Below is a small trained network, with its code and all its weights. Each question gives an input and a class and asks what happens when units are switched off, that is, made to give their printed mean instead of their output.

import numpy as np


def w(rows, s, z=0):
    codes = np.array(rows[::2]) - 128.0
    scale = np.full(codes.shape[1], s)
    scale[-1] = z or s
    return codes * scale


def f(y):
    return np.maximum(y, 0)


def log_softmax(a):
    a = a - a.max(-1, keepdims=True)
    return a - np.log(np.exp(a).sum(-1, keepdims=True))


def net(x, mask):
    res = np.array(x, float).reshape(1, 4) / 4 @ E
    y = f(res @ A[0][:, :-1].T + A[0][:, -1])
    res = res + np.where(mask, y, B[0][:, -1]) @ B[0][:, :-1]
    return log_softmax(res[-1] @ U[:, :-1].T + U[:, -1])


A, B = {}, {}
E = w([
[126,27,29,124,117,142],'x0',
[255,154,111,116,107,185],'x1',
[115,115,179,49,199,153],'x2',
[46,140,93,74,76,145],'x3',
],0.012)
A[0] = w([
[101,41,53,131,71,169,186],'n0',
[87,133,50,152,69,105,82],'n1',
[93,124,158,95,105,183,189],'n2',
[84,95,213,86,225,158,153],'n3',
[43,103,46,215,22,80,158],'n4',
[187,186,138,180,30,157,164],'n5',
[60,40,111,65,154,70,88],'n6',
[16,132,156,177,48,65,184],'n7',
[209,7,92,173,235,122,170],'n8',
[152,156,178,162,171,56,117],'n9',
[198,69,113,168,137,122,117],'n10',
[179,189,125,92,51,179,144],'n11',
[130,138,137,90,70,146,88],'n12',
[203,114,80,132,124,147,124],'n13',
[157,137,192,93,159,103,54],'n14',
[95,144,198,188,100,38,253],'n15',
],0.011,0.0041)
B[0] = w([
[159,93,98,156,75,129,230],'n0',
[160,142,112,225,72,189,190],'n1',
[160,131,116,114,133,81,171],'n2',
[133,113,144,73,254,106,226],'n3',
[179,187,95,253,55,160,249],'n4',
[193,38,69,103,63,76,221],'n5',
[201,85,74,50,157,50,208],'n6',
[130,225,108,191,139,100,225],'n7',
[100,62,146,212,27,207,245],'n8',
[81,140,191,173,107,207,187],'n9',
[133,87,95,200,80,131,195],'n10',
[149,133,26,122,155,74,198],'n11',
[144,126,100,119,118,99,149],'n12',
[134,163,109,193,107,114,198],'n13',
[100,137,157,150,145,102,172],'n14',
[115,223,147,233,132,187,210],'n15',
],0.0094,0.014)
U = w([
[102,145,250,156,186,183,153],'0',
[146,60,70,69,115,89,151],'1',
[138,143,99,206,63,168,160],'2',
[136,181,109,95,207,72,82],'3',
[84,143,152,90,109,176,1],'4',
],0.014,0.0046)

Each question gives the input, the list of numbers given to net, and the class t.
The units are the neurons (one row each of A and B). Each row of codes is followed by its name. A weight is (code - 128) times the scale printed after its matrix; where a second scale follows, it is the last column's (A, B and U).
mask holds one flag per neuron, in row order. A switched-off neuron (its flag False) gives its mean, the last column of its row in B, instead of its output. The means were averaged over made-up inputs and are rounded, as every weight is.
A unit's drop is (log p(t) with every unit on - log p(t) with that unit switched off) / (log p(t) with every unit on - log p(t) with every unit switched off).
The circuit of an input: a set's keep is (log p(t) with only the set's units on - log p(t) with every unit switched off) / (log p(t) with every unit on - log p(t) with every unit switched off). Starting from the 12 units with the biggest drops (on a tie, the unit counted first), units are removed one at a time, each time the one whose removal leaves the highest keep (on an exact tie, the one counted first), for as long as the keep stays at least 0.8.
units of the circuit, in order: the units of the circuit, biggest drop first
top k neurons: the k neurons with the biggest drops, biggest first
drop of u: that unit's drop, to one decimal
input [7,-7,4,3], class 1: units of the circuit, in order	(n6)
input [8,1,7,-2], class 1: top 2 neurons	(n6; n4)
input [0,-6,1,1], class 3: top 2 neurons	(n8; n6)
input [8,5,5,5], class 1: top 3 neurons	(n4; n15; n6)
input [4,1,6,-3], class 1: top 2 neurons	(n4; n15)
input [-8,3,5,-1], class 0: top 2 neurons	(n9; n6)
input [0,7,8,-1], class 1: drop of n15	0.3
input [-5,-4,-1,-6], class 0: drop of n7	0.0
input [-1,3,1,1], class 1: drop of n4	0.2
input [-1,-8,6,0], class 3: drop of n8	0.0
